Below is a small trained network, with its code and all its weights. Each question gives an input and a class and asks what happens when units are switched off, that is, made to give their printed mean instead of their output.

import numpy as np


def w(rows, s, z=0):
    codes = np.array(rows[::2]) - 128.0
    scale = np.full(codes.shape[1], s)
    scale[-1] = z or s
    return codes * scale


def f(y):
    return np.maximum(y, 0)


def log_softmax(a):
    a = a - a.max(-1, keepdims=True)
    return a - np.log(np.exp(a).sum(-1, keepdims=True))


def net(x, mask):
    res = np.array(x, float).reshape(1, 5) / 4 @ E
    y = f(res @ A[0][:, :-1].T + A[0][:, -1])
    res = res + np.where(mask, y, B[0][:, -1]) @ B[0][:, :-1]
    return log_softmax(res[-1] @ U[:, :-1].T + U[:, -1])


A, B = {}, {}
E = w([
[99,152,45,31],'x0',
[146,10,46,156],'x1',
[122,115,141,129],'x2',
[226,116,133,62],'x3',
[126,122,132,127],'x4',
],0.013)
A[0] = w([
[135,142,167,6,135],'n0',
[168,120,184,144,47],'n1',
[50,145,89,119,121],'n2',
[205,118,127,123,37],'n3',
[121,178,154,136,196],'n4',
[115,102,101,182,145],'n5',
[134,96,136,171,143],'n6',
[170,138,159,163,191],'n7',
[120,142,142,134,99],'n8',
[124,89,98,184,158],'n9',
[141,60,78,123,106],'n10',
[134,97,107,127,91],'n11',
[224,108,143,112,171],'n12',
[87,121,90,108,200],'n13',
[168,147,174,168,157],'n14',
[135,129,113,207,120],'n15',
[157,126,173,134,211],'n16',
[134,90,87,163,174],'n17',
[159,177,137,80,126],'n18',
[144,76,95,113,2],'n19',
[84,116,104,98,170],'n20',
[191,90,58,139,125],'n21',
[128,94,122,116,76],'n22',
[203,103,160,108,101],'n23',
],0.015,0.0093)
B[0] = w([
[235,87,77,158,252],'n0',
[137,194,183,12,161],'n1',
[19,124,183,112,195],'n2',
[84,81,125,142,163],'n3',
[104,166,175,93,215],'n4',
[214,34,131,175,189],'n5',
[163,151,45,103,180],'n6',
[58,109,143,177,199],'n7',
[112,73,151,169,141],'n8',
[169,139,85,166,203],'n9',
[60,145,129,120,208],'n10',
[98,125,174,105,156],'n11',
[98,191,203,61,227],'n12',
[148,122,158,77,206],'n13',
[48,142,148,128,199],'n14',
[169,103,100,147,182],'n15',
[93,85,86,173,202],'n16',
[166,79,74,225,205],'n17',
[158,105,110,115,209],'n18',
[137,255,205,32,161],'n19',
[110,199,175,96,191],'n20',
[34,134,138,143,215],'n21',
[126,175,155,122,145],'n22',
[117,140,152,129,190],'n23',
],0.0083,0.014)
U = w([
[80,106,100,121,81],'0',
[129,143,138,63,70],'1',
[252,94,54,118,251],'2',
],0.015,0.0013)

Each question gives the input, the list of numbers given to net, and the class t.
The units are the neurons (one row each of A and B). Each row of codes is followed by its name. A weight is (code - 128) times the scale printed after its matrix; where a second scale follows, it is the last column's (A, B and U).
mask holds one flag per neuron, in row order. A switched-off neuron (its flag False) gives its mean, the last column of its row in B, instead of its output. The means were averaged over made-up inputs and are rounded, as every weight is.
A unit's drop is (log p(t) with every unit on - log p(t) with that unit switched off) / (log p(t) with every unit on - log p(t) with every unit switched off).
k most important neurons: the k neurons with the biggest drops, biggest first
drop of u: that unit's drop, to one decimal
input [1,-7,4,7,-2], class 2: most important neuron -> [n0]
input [-2,-7,-4,0,4], class 0: 2 most important neurons -> [n12, n16]
input [-1,5,2,3,-7], class 0: 2 most important neurons -> [n21, n0]
input [5,-3,-3,1,-3], class 2: 2 most important neurons -> [n0, n12]
input [-5,4,-8,3,-6], class 0: 2 most important neurons -> [n0, n21]
input [6,5,-6,1,3], class 1: 2 most important neurons -> [n19, n13]
input [-1,6,7,4,8], class 0: 2 most important neurons -> [n21, n17]
input [1,1,-4,8,-2], class 1: 2 most important neurons -> [n12, n21]
input [4,0,-4,-7,1], class 1: drop of n1 -> -0.3
input [-4,1,-8,5,-1], class 0: drop of n19 -> 0.2
input [5,5,4,4,-7], class 1: drop of n19 -> 0.3
input [-1,-7,-8,0,6], class 0: drop of n7 -> 0.3
